In the rows, 128 means zero.
Here are made-up nodes, facts about them, and rows of numbers that follow some of those facts. Name the node behind each unnamed row.

There are 3 kinds of fact about the nodes: bebifek, nuzudin, stogran.
bredres (bebifek fubrifle) (nuzudin a) (stogran senim)
bebrir (nuzudin e)
nubra (stogran gavak)
fleklevak (bebifek stike) (nuzudin d) (stogran klisos)
tubrun (nuzudin f)
distok (nuzudin a) (stogran nuber)
befleril (bebifek genil) (nuzudin b) (stogran bragridim)
zofom (stogran nifan)
fleno (bebifek lugrak, vimu)
fedrom (nuzudin f)
nogras (bebifek labrik) (stogran kleda)
fibron (bebifek lovuk)
skufla (nuzudin a) (stogran skodrake)
drusi (bebifek mistazu, lovuk) (nuzudin d)
stanal (stogran natrom)
klikople (nuzudin d) (stogran trevir)
malur (bebifek guzo) (nuzudin a) (stogran gaplepo)
sopok (nuzudin a) (stogran roskis)
duplem (stogran brabi)
samuk (nuzudin f) (stogran refo)
drekli (bebifek nubra) (nuzudin e) (stogran tretram)
bralo (nuzudin b)
vazis (bebifek mistazu, labrik) (nuzudin a)
natrom (nuzudin d) (stogran deril)
tiskes (bebifek vazis)
bidrek (bebifek gitum) (nuzudin e) (stogran loflur)
toza (bebifek gruplustun, batapu) (nuzudin d) (stogran rurar)
batapu (bebifek plefluk, fabrote) (nuzudin b) (stogran vaklan)
zeflin (bebifek tutim, flelol) (nuzudin d)
skodrake (stogran brofli)
labatru (nuzudin d)
nastes (nuzudin c)
labrik (nuzudin a)
gistom (nuzudin a)
topere (bebifek lugrak) (nuzudin d)
stagufla (nuzudin e) (stogran bagosto)
tubufla (bebifek vazak) (stogran klikople)
rekle (nuzudin f) (stogran plasta)
zive (bebifek skisus) (nuzudin c) (stogran befleril)
trevir (bebifek fleklevak) (nuzudin c)
skoris (stogran tostor)
pugal (bebifek tutim) (nuzudin f) (stogran troske)
stike (bebifek drutuk)
klefa (nuzudin c)
skobas (nuzudin a) (stogran lufir)
vazak (bebifek brabi) (nuzudin a)
troske (bebifek viskol, plistanek, tobrak) (nuzudin f)
kleda (bebifek viskol) (stogran labrik)
grila (stogran gredrok)
didrom (bebifek gagok, stelufu) (nuzudin b)
netra (bebifek sisto, flelol) (nuzudin f)
rodran (bebifek klekik, stagufla) (nuzudin d) (stogran kape)
stiplumo (nuzudin d) (stogran gribi)
refo (bebifek bagosto, labrik) (nuzudin f) (stogran fedrom)
rikifo (bebifek subru, nubra) (stogran dotrik)
bragridim (nuzudin d)
gifin (bebifek skoris) (nuzudin c) (stogran nogras)
lufir (bebifek tubufla) (stogran rekle)
rurar (bebifek ziske, tiskes) (nuzudin d) (stogran fubrifle)
fubrifle (nuzudin b) (stogran refon)
dotrik (nuzudin f) (stogran sisto)
stuskes (bebifek stike) (nuzudin d) (stogran batapu)
loflur (nuzudin d)
flilu (bebifek troske, toplok) (nuzudin b)
plistanek (bebifek bubenan) (nuzudin a)
sisto (nuzudin b)
bubenan (bebifek befleril, lovuk) (nuzudin e) (stogran bidrek)
stapur (nuzudin b) (stogran gagok)
staron (bebifek skisus, tiskes) (nuzudin a)
rabri (stogran drasur)
bagosto (bebifek vazis, stapo, befleril, mistazu, genil) (nuzudin b) (stogran subru)
gruplustun (bebifek fubrifle) (stogran lugrak)
flelol (nuzudin c) (stogran skonam)
miskom (bebifek befleril, soflubun)
maplus (nuzudin f) (stogran trado)
skonam (stogran klekik)
lugrak (bebifek skisus) (nuzudin d)
fudu (nuzudin e)
gribi (nuzudin f) (stogran trobik)
viskol (nuzudin f) (stogran geril)
bregi (bebifek befleril) (nuzudin f)
soflubun (bebifek tubrun) (nuzudin f)
vaklan (bebifek zoflum, brabi, genil) (stogran stapo)
fusemom (bebifek bagosto, viskol)
tutim (bebifek skisus)
draflutrok (bebifek plefluk) (nuzudin f)
kape (bebifek rurar, batapu) (nuzudin d) (stogran bolur)
begron (stogran flumol)
nuber (bebifek gruplustun, flaflos) (stogran drifi)
skivem (bebifek flelol) (nuzudin b) (stogran rikifo)
klisos (nuzudin a) (stogran duplem)
gruflavir (nuzudin f)
vaven (bebifek viskol) (nuzudin c)
fludras (nuzudin f) (stogran rabri)
setol (nuzudin d)
lovuk (bebifek genil) (nuzudin d)
drifi (bebifek skabrak, fibron) (nuzudin b) (stogran malur)
kluflo (nuzudin f) (stogran kladrun)
plefluk (bebifek drusi) (nuzudin f) (stogran flelol)
gagok (bebifek labrik) (nuzudin b) (stogran zoflum)
rupu (nuzudin d) (stogran skabrak)
ruge (bebifek tigra, genil) (nuzudin d) (stogran drutuk)
skabrak (bebifek lovuk)
klekik (nuzudin b) (stogran bredres)
drali (nuzudin a) (stogran misti)
trigre (bebifek vazis) (stogran leplem)
tostor (nuzudin a) (stogran leker)
flumol (bebifek bubenan) (nuzudin a) (stogran rodran)
gido (bebifek klekik) (nuzudin b)
mikos (nuzudin a)
zoflum (nuzudin f)
panum (bebifek gruplustun) (nuzudin a) (stogran sustoklo)
skisus (bebifek gagok, genil)
stekluska (bebifek setol, gifin) (nuzudin a)
dreko (bebifek drutuk, didrom, bridri) (nuzudin d)
nifan (nuzudin c)
fabrote (nuzudin c)
stelufu (bebifek gaplepo) (nuzudin a) (stogran ruge)
pepli (nuzudin d)
mistazu (bebifek labrik) (nuzudin a)
roskis (nuzudin f) (stogran stanal)
brofli (nuzudin e)
bridri (bebifek labatru, fubrifle)
drutuk (nuzudin f)
misti (nuzudin d)
flivaflo (bebifek brabi) (nuzudin f)
gitum (bebifek drekli, bubenan, genil)
tikle (bebifek refo, drusi) (nuzudin c) (stogran skufla)
toplok (bebifek gruflavir) (nuzudin e) (stogran stuskes)
drevul (bebifek labatru, mistazu)
trobik (stogran desar)
bolur (nuzudin a)
brabi (bebifek befleril, mistazu) (nuzudin e)
flaflos (bebifek panum, genil)
klasem (nuzudin f)
gavak (nuzudin b) (stogran tubufla)
leker (nuzudin a) (stogran stagufla)
guzo (bebifek befleril) (stogran nubra)
kladrun (bebifek fusemom) (nuzudin f) (stogran skisus)
vigem (bebifek guzo, nastes, ziske, setol) (stogran toza)
sustoklo (bebifek mikos, fabrote) (nuzudin f) (stogran stekluska)
plasta (nuzudin b)
desar (nuzudin a)
vimu (bebifek nubra) (stogran skabri)
tobrak (nuzudin e) (stogran drusi)
gorostor (nuzudin f) (stogran maplus)
deril (nuzudin e) (stogran gorostor)
skabri (nuzudin a) (stogran begron)
subru (stogran fludras)
geril (stogran vimu)
drasur (nuzudin f) (stogran bebrir)
senim (bebifek nifan) (nuzudin c) (stogran skivem)
voflol (nuzudin d)
gredrok (bebifek bredres) (stogran samuk)
bretis (bebifek mistazu, voflol) (nuzudin a)
gaplepo (bebifek befleril) (nuzudin e) (stogran gifin)

Known rows:
[107  95  82 158 138 139 107 103 138 131 139 129 119 107 116 154  92 163
 125 112 154 148 116 101 166 113 169 116  96 156 110 109 133 114 138 114
 161  97 133 176  75 167 143 110]: klisos
[116 137 136 154  79 132 140 180 119 126  93 129 139 152 167 131 146 104
 135 116  62 141 121 151 104 164 118 162 152 125  96 135 116 142 143 119
 103 156  93  97 149 125 123 139]: flivaflo
[139 144 111 114 161 171 123  75 105 104 142 108 142 144  99 161 139  93
 143 103 152 141 114 148  75 110 174 120  85 139 134 159 139 152 115 133
 165  99 138 162  90  91 125 157]: bragridim
[108 128 145 158  80 123 130 169 113 127  99 131 129 140 161 125 147 108
 127 108  71 139  99 140 107 150 125 146 155 115  96 121 102 154 132 125
 105 174  90  98 137 112 122 141]: kladrun
[140 144 114 115 161 171 123  77 107 104 141 107 139 144 100 162 139  94
 145 105 150 141 117 146  74 108 175 121  87 140 133 159 141 151 115 135
 165 102 134 159  93  88 127 160]: loflur
[188 139 140 126 104 136 142 194 219 150  93 163 116  48 201  96  76  68
  77 176  51  42  67  63 167  83  64 227 167 164  87 149  82 172 146 153
  97  94 193  77 100  61 197  77]: plefluk
[126 146 179 146  80 111 110 148 105 113  93 128 137 153 114 128 118  97
 116 148 138 133 112 146 118 114 123 115 147 119 126 115  99 144 113 154
 110 145 119 112 172 114 103 142]: zeflin
[121 140 170 151  91 121 123 144 114 123 114 129 131 150 105 125 112 107
 108 144 133 142 102 139 118 110 125 121 148 123 126 116 109 152 132 144
 109 141 125 103 178  97 108 135]: dreko
[103 137 199 128  53  82  84 177 116 139  72 126 139 118 140  97 106  97
 119 165 129  59 165 137 153 133  92  99 153 104 106  90  83 102  79 161
  90 170 108 120 150 172  99 138]: zive
[ 98 128 140  77 126 138 149 115 157 182 168 112 117 103  89 130  86 162
 120 137 132  56 167 107 139 111 118 106 129 137 142  96 120  90 153 145
 112 115 167 120  97 136 111 104]: rupu
[161 158 202 131  66  75  46 146  98  77  65 121 153 142 158  98 162  73
 147 160 167 110 161 162 128 122  80  99 144  97 142 103  85 116  41 164
 101 174 107 131 158 174  98 141]: tutim
[108 128 178 136  69  98 137 163 136 146 164 139 114 121  94  90 115 176
  96 165 134 145  95 110 161 105  73 119 162 103 162  82  93 148 155 135
  91 188 164  80 186  95 108  92]: gruplustun
[146 144 155  67 175 151 137  93 145 137  99 121 145  99 121 145 157 145
 149 167 129  70 194  90 111 129 159  97 110  92 178 171 164  90  60 155
 180  88 153 175 147 152 179 162]: genil
[ 86 103  84 105 159 163 147  84 100 137 138 134 109 181 135  71 186 191
 205 198 164 169 164  98 164 146 115  93  75 146 125 101  86  41 158 137
  87 166  82 181 109  89 135 132]: stagufla
[118 143 176 100  88  95 143 172 149 154 135 133 135 129 109  90 114 162
 108 168 133 111 164 128 164 123  73 113 155 112 159  92 112 110 155 146
  95 150 154  88 182 145 108  91]: vigem
[ 98  89 117 180  61  91 107 182 155 149 120 171  96 110 113 112  77 181
  93 163 132 160  86  86 181 107 124 117 157 121 110  86  99 129 146 125
 109 151 131 111 174 159 136 100]: panum
[ 99 119 100 112 130 159 138 119 122 151 146 110 126 106 147 148 142 134
 151  92  78  88 133 126  90 147 149 131 127 128 100 122 117 127 145 118
 123 144 114 128  63 123 133 135]: klasem
[ 92  83  87 137 108 108 127 143 179 181 164 131  95  83 101 132  67 180
 108 124 147  91 152  88 184 121 134 108 124 146 115  85 128  75 156 124
 130 106 153 153  77 180 130  92]: sopok

Which node is each row?
No name comes twice in this set of rows, the named rows included.
[ 97 120 171 143  58  94 124 186 123 157  93 137 123 115 166 100 124 129
 123 130  68  77 132 127 140 154  89 121 162 109  95  93  88 114 136 148
  90 187 101  92 123 156 112 124]  pugal
[161 132 172 145 176 149 143  88 118 116 119 155 118 129  96 122 164 134
  99 155 125 165  91  75 110 108 180 100 152  89 175 192 178 172  63 121
 181 117 110 130 186  61 179 177]  skabrak
[124 125 187 114 176 144 149 140 160 173  80 171 116 105 109 131 132 147
  97 193  71  92 167  67 123 120 187  97 158  86 166 199 181 152  37 152
 190  89 115 161 187  84 191 202]  lovuk
[117 137 172 155  83 122 128 145 113 128 125 135 126 147  98 126 112 122
 104 149 128 149  90 133 119 106 125 122 151 118 131 107 104 157 136 140
 108 152 130  97 180  86 110 133]  toza
[129 102  78 172 155 161  88  82 109  90 124 120 132 131 119 166 117 131
 139  99 161 167  90 120 136 111 181 126  74 153 105 147 144 146 112 105
 187  89 115 192  73 152 151 141]  desar
[137 135 171 161 178 145 154  95 115 157 116 139  95 156  93 105 117  80
  94 129 120 159  88  87 128 109 184 107 147  95 128 207 193 172  96 106
 168  94  83 136 187  61 153 177]  drusi
[105  92  82 157 139 132 108 108 141 139 148 125 118 104 105 155  85 167
 121 106 155 145 123 104 170 121 169 114  99 147 111 105 141 111 139 113
 163  97 134 175  74 172 136 111]  skabri
[141 142 168 143 105 115 131 129 114 107 141 131 135 146  99 111 141 141
 107 142 148 160  93 138 133 108  92 125 153 109 153 103 109 161 146 132
 104 165 139  90 185  89 109 105]  bridri
[124 145 176 153  83 116 120 147 108 117 104 127 135 153 111 124 116  96
 110 142 140 140 105 148 124 113 118 120 149 127 123 119 104 153 127 147
 105 142 115 105 177 104 101 133]  rurar
[170 162 197 165  65  94  37 126  95  71  64 118 154 162 161 142 159  62
 152 140 165 141 118 177  83 118 140 101 129 102 112 139  83 145  33 165
 124 152  90 164 142 152 100 190]  lugrak
[135 134 129 175  89 150 112 147 102  88  96 131 137 157 163 148 167  89
 138  97  75 164  75 157  74 145 155 169 151 114  95 145 105 168 114 100
 117 174  89 105 140  81 131 169]  troske
[119  95 100 180 104 121 112 167 142 117 101 172 120 133 118 144  99 170
  98 158 123 167  90  90 173 115 168 127 144 117 114 119 131 150 123 105
 153 112 119 139 178 140 162 132]  plistanek
[ 97 119 182 133  94 105 150 167 161 183 128 136  95 118 100  85  85 139
  94 151 100  82 133 104 168 126 110 105 156 115 110 104 115 146 151 138
  93 149 113  98 180 114 110 110]  tikle
[ 86 124 132  60 115 177 159  98 109 191 129 130 107 182 105  53 187 192
 204 207 168 143 171  68 176 108 121  94 115 208 148  85  78  41 162 162
  83 195 108 158 162  69 137 106]  skoris
[108 121 145 162  85 127 132 167 113 136 110 137 121 132 156 123 144 117
 119 111  69 141  89 128 108 146 132 144 158 109  99 122 103 158 133 118
 100 176  91  95 143  99 128 143]  draflutrok

Now the same nodes, written a new way:
Known rows:
[123 148 141 142 126 131 112 158 115 157 132 143 123 158 129  94 133 130
 140 144 117 157  97 139  98 137 129  99 127 112 122 141 128 143 120 107
 109 138 128 128 105]: kluflo
[143 109 123 117 139 118 131 105 122 114 140 111 135  71 122 162 110 141
 145 127 137 106 138 106 157 114 114 164 150 168 138 125 117 115 114 141
 142 112 137 122 152]: mikos
[152 136 114 124  43 118 144 171  94  98 104 197  93 176 159  58 219 112
 136 109 130 121 101 121 129 192 151 138 133  82 117 127 144 110 113  52
 100 128 106 141 112]: gifin
[113 164 152 139 136 105 102 175  96 130 150 133 135 156 120 109 135 138
 146 130 116 143 101 141 106 142 146 127 146 146 113 122 113 119 125 132
 144 140 107 143 112]: skobas
[143  76  95 137 134 138 147  96 179  90  99 116 141  98  85 160 136  91
  95 111 126  79 181  80 131  85  98 142 114 113 136 132 115 137 149 139
 126 143 147 135 141]: fibron
[118 134 117 140 130 128 123 162 120 147 133 135 125 161 135 103 143 124
 121 143 112 137  98 131 102 137 130 108 115 101 108 125 148 138 119 117
 133 166 122 131 111]: trobik
[140 101 111 110 133 128 141  92 147 103 125 115 131  84 130 158 115 127
 126 117 141 102 151 110 163 112 120 159 132 144 136 122 126 117 128 140
 137 115 135 120 148]: gido
[152  94 110 118 128 142 141  85 142 139 122 119 122  74 131 154 106 132
 139 139 137 117 137 106 153 109  95 136 132 133 149 143 131 135 109 117
 108 111 155 107 150]: fedrom
[141  94 114 128 138 125 131  94 125 125 131 108 134  72 135 156 121 136
 138 135 140  98 148 113 142 105 106 153 136 168 144 125 125 127 109 144
 121 103 142 118 157]: fudu
[113 174 161 132 125 112 120 161  98 120 143 142 131 171 124 108 136 140
 132 117 130 148 120 159 122 152 166 125 134 138 119 114 118 108 146 135
 140 126 102 134 114]: stelufu
[143  84  87 103 127 142 155  75 158 114 114 109 123  97 148 158 119 120
 112 124 146 100 158 110 167 110 112 145 113 115 132 129 142 126 127 130
 141 126 144 119 143]: fleno
[144  98 110 117 134 127 139 100 136 117 131 111 128  72 131 162 111 132
 138 128 136 103 134 100 156 110 108 158 135 149 135 126 132 120 110 139
 136 125 142 118 154]: plasta
[ 91 157 155 117 119 149 110 152 144 122 114 118 117 140 156 127 144 120
 125 109 116 150  95 133 112 159 146 117 140 139 116 118 134 140 137 152
 165 125 111 169 113]: gagok
[144 108 122 119 131 125 130  96 136 128 132 119 130  73 123 157 107 138
 147 130 136 116 139 114 155 114 109 151 146 158 145 134 115 124 114 129
 117 102 145 111 152]: labatru
[153 102 113 128 112 146 179  82 136 115 113 119 118  96 130 165 115 129
 100 125 149 109 166 110 159 108 112 137 105 108 147 115 164 114 133 135
 120 132 150 103 168]: miskom
[105 161 143 140 126 110  94 163  85 137 133 128 139 168 124  84  91 126
 101 138  98 144  77 143  90 161 137 105 112 135 146 144 122 160 128  96
 133 129 120 136 104]: flelol
[107 139 120 136 126 127 123 157 134 135 129 140 130 178 137  95 150 119
 112 127 117 137 117 149 111 143 151 110 106  92 103 120 138 131 140 122
 132 155 110 131 106]: gredrok
[115 162 150 138 134 107 105 174  97 129 150 135 134 155 121 108 136 138
 150 129 116 143 100 140 105 147 147 127 145 146 116 123 113 118 124 131
 144 140 108 140 109]: sopok

Which node is each row?
No name comes twice in this set of rows, the named rows included.
[150 104 124 118 115 144 152  77 148 127 116 126 119  87 132 154 106 133
 121 124 146 125 157 121 162 116 111 134 125 122 149 130 136 127 132 121
 102  97 151 103 156]  flivaflo
[144 188 186 162  98 125 178 152  64 102 114 142 109 202  95 136 130 124
 106 117 148 152 145 124  81 127 131  92 110 100 157 118 161 100 157 137
 122 153 126 144 134]  befleril
[105 137 128 132 120 143 127 148 142 135 119 133 123 154 143 112 147 119
 107 123 118 137 112 140 116 144 143 111 111 102 112 118 148 139 139 132
 137 147 120 136 121]  trigre
[132  89 103 120 122 154 153  86 170 120 110 111 127  73 140 165 124 122
 103 116 134 101 153 107 163 116 114 145 116 122 134 116 145 133 133 144
 133 123 148 116 159]  drevul
[109 162 147 126 127 115 106 154 123 127 139 150 135 173 121  94 138 132
 134 118 127 150 123 168 120 148 162 119 132 126 117 128 102 121 147 120
 122 114 105 131 100]  fleklevak
[138 123 136 115 123 122 146  95 128 103 134 120 134  85 125 164 112 145
 126 108 148 111 161 131 174 125 138 165 137 156 144 111 121 101 141 149
 136  95 129 110 163]  vazak
[ 59 181 150 130 123  74  69 162  68  85 139 122 182 189 103  60  51 125
  50 104  82 119  78 178  88 190 179 133  90 174 166 140  85 167 169  96
 154  94  95 133 100]  bredres
[139 114 113 126 150 128 134 101 129 122 142  98 128  64 127 175 106 139
 166 126 137 116 147 104 159 113 108 162 150 165 127 124 102 107 121 159
 143 123 130 119 146]  bolur
[ 79 152 124 135 117 110 101 151  95 113 118 117 156 188 126  78  80 112
  50 127  89 123  77 149  79 168 144 106  76 122 155 140 133 175 146  95
 144 134 118 135 105]  rikifo
[ 97 172 132 151 158 145 111 145 127 146 145 116 116 152 135 123 131 126
 186 120 124 183 133 152 113 141 138 111 135 120  89 123  65 111 161 162
 126 142  92 122  87]  kape
[150 101 116 113 121 142 149  80 147 130 117 125 122  87 131 152 108 131
 125 129 145 120 155 120 161 112 111 138 127 124 149 136 130 129 128 120
 105 103 151 105 149]  soflubun
[153  88  97 117 125 138 169  76 147  98 101 106 122 114 118 167 124 107
 104 124 147  93 175  87 143  95  95 135 110 109 148 136 141 123 134 128
 138 136 151 137 143]  flaflos

